Below is a small trained network, with its code and all its weights. Each question gives an input and a class and asks what happens when units are switched off, that is, made to give their printed mean instead of their output.

import numpy as np


def w(rows, s, z=0):
    codes = np.array(rows[::2]) - 128.0
    scale = np.full(codes.shape[1], s)
    scale[-1] = z or s
    return codes * scale


def f(y):
    return np.maximum(y, 0)


def log_softmax(a):
    a = a - a.max(-1, keepdims=True)
    return a - np.log(np.exp(a).sum(-1, keepdims=True))


def net(x, mask):
    res = np.array(x, float).reshape(1, 6) / 4 @ E
    y = f(res @ A[0][:, :-1].T + A[0][:, -1])
    res = res + np.where(mask, y, B[0][:, -1]) @ B[0][:, :-1]
    return log_softmax(res[-1] @ U[:, :-1].T + U[:, -1])


A, B = {}, {}
E = w([
[96,66,66,215],'x0',
[129,127,125,129],'x1',
[162,150,2,99],'x2',
[47,166,101,82],'x3',
[129,215,124,183],'x4',
[126,127,125,124],'x5',
],0.0097)
A[0] = w([
[82,233,112,189,107],'neuron 1',
[185,127,64,73,83],'neuron 2',
[178,151,57,136,153],'neuron 3',
[183,68,142,56,92],'neuron 4',
[247,116,156,167,205],'neuron 5',
[177,107,25,97,125],'neuron 6',
[128,143,125,100,2],'neuron 7',
[66,57,89,183,12],'neuron 8',
[64,71,243,207,102],'neuron 9',
[188,229,158,114,91],'neuron 10',
[186,178,128,170,170],'neuron 11',
[84,4,154,45,122],'neuron 12',
[65,152,121,100,231],'neuron 13',
[159,140,154,66,46],'neuron 14',
[176,156,80,116,36],'neuron 15',
[157,148,160,74,58],'neuron 16',
[158,196,174,94,41],'neuron 17',
[203,95,146,182,185],'neuron 18',
[48,202,139,163,177],'neuron 19',
[128,144,226,114,180],'neuron 20',
[157,150,157,60,56],'neuron 21',
[223,116,131,140,57],'neuron 22',
[193,175,137,51,56],'neuron 23',
[56,91,96,57,116],'neuron 24',
[78,83,201,161,26],'neuron 25',
[144,237,134,209,81],'neuron 26',
[159,152,168,77,52],'neuron 27',
[80,117,102,255,78],'neuron 28',
],0.011,0.006)
B[0] = w([
[148,25,97,61,209],'neuron 1',
[192,192,191,128,194],'neuron 2',
[216,142,163,114,216],'neuron 3',
[158,52,125,109,181],'neuron 4',
[52,123,54,60,242],'neuron 5',
[213,184,221,135,237],'neuron 6',
[213,149,54,206,130],'neuron 7',
[168,149,60,199,181],'neuron 8',
[217,202,149,99,254],'neuron 9',
[164,98,74,154,196],'neuron 10',
[148,67,159,69,201],'neuron 11',
[212,55,116,110,218],'neuron 12',
[113,74,69,50,211],'neuron 13',
[131,65,81,217,157],'neuron 14',
[189,207,202,123,161],'neuron 15',
[175,138,57,192,160],'neuron 16',
[194,100,61,213,172],'neuron 17',
[60,106,49,41,219],'neuron 18',
[177,137,103,71,215],'neuron 19',
[194,171,135,85,232],'neuron 20',
[158,90,48,210,165],'neuron 21',
[56,206,61,89,168],'neuron 22',
[147,96,86,163,182],'neuron 23',
[142,87,62,78,189],'neuron 24',
[233,199,130,155,180],'neuron 25',
[210,2,162,112,207],'neuron 26',
[128,149,71,199,162],'neuron 27',
[190,118,69,191,221],'neuron 28',
],0.0082,0.009)
U = w([
[143,134,133,117,253],'0',
[153,125,97,251,104],'1',
[185,203,184,115,44],'2',
[110,138,101,61,105],'3',
[145,71,167,107,107],'4',
[137,129,145,117,243],'5',
[81,141,174,112,64],'6',
[32,229,241,206,1],'7',
],0.011,0.0083)

Each question gives the input, the list of numbers given to net, and the class t.
The units are the neurons (one row each of A and B). Each row of codes is followed by its name. A weight is (code - 128) times the scale printed after its matrix; where a second scale follows, it is the last column's (A, B and U).
mask holds one flag per neuron, in row order. A switched-off neuron (its flag False) gives its mean, the last column of its row in B, instead of its output. The means were averaged over made-up inputs and are rounded, as every weight is.
A unit's drop is (log p(t) with every unit on - log p(t) with that unit switched off) / (log p(t) with every unit on - log p(t) with every unit switched off).
The circuit of an input: a set's keep is (log p(t) with only the set's units on - log p(t) with every unit switched off) / (log p(t) with every unit on - log p(t) with every unit switched off). Starting from the 12 units with the biggest drops (on a tie, the unit counted first), units are removed one at a time, each time the one whose removal leaves the highest keep (on an exact tie, the one counted first), for as long as the keep stays at least 0.8.
units of the circuit, in order: the units of the circuit, biggest drop first
unit that matters most: the unit with the biggest drop
top k neurons: the k neurons with the biggest drops, biggest first
drop of u: that unit's drop, to one decimal
input [-1,-8,-1,-3,8,2], class 4: units of the circuit, in order	neuron 26; neuron 1
input [-4,2,5,-2,-1,-1], class 2: top 2 neurons	neuron 2; neuron 6
input [3,8,-2,7,8,-5], class 4: units of the circuit, in order	neuron 26; neuron 1
input [-1,0,2,-8,-1,-5], class 3: units of the circuit, in order	neuron 5; neuron 18
input [0,1,-4,-4,6,-3], class 4: top 3 neurons	neuron 26; neuron 11; neuron 1
input [-3,3,1,-3,4,-1], class 4: top 2 neurons	neuron 26; neuron 11
input [-3,-6,7,-4,-6,3], class 2: unit that matters most	neuron 6
input [5,1,8,7,3,-5], class 2: units of the circuit, in order	neuron 6; neuron 3
input [-6,-6,-8,3,-2,-1], class 2: top 2 neurons	neuron 20; neuron 9
input [-1,3,8,8,-8,2], class 2: top 2 neurons	neuron 6; neuron 2
input [4,5,-4,-5,0,1], class 3: top 3 neurons	neuron 18; neuron 5; neuron 6
input [8,-8,-2,6,-4,1], class 1: top 2 neurons	neuron 8; neuron 28
input [5,4,-1,-7,-6,3], class 3: units of the circuit, in order	neuron 18; neuron 5
input [6,-5,-7,7,-1,0], class 2: unit that matters most	neuron 9
input [1,0,-5,-1,3,-2], class 2: top 3 neurons	neuron 9; neuron 25; neuron 20
input [3,-6,-8,2,-5,6], class 2: top 2 neurons	neuron 9; neuron 25
input [5,2,4,-8,-8,2], class 3: top 4 neurons	neuron 18; neuron 5; neuron 22; neuron 26
input [-8,-8,4,3,-8,7], class 1: drop of neuron 16	0.1
input [-1,7,-2,5,7,3], class 4: drop of neuron 26	0.4
input [8,4,2,6,-4,0], class 1: units of the circuit, in order	neuron 8
input [-7,-4,-7,0,8,6], class 4: drop of neuron 28	0.2
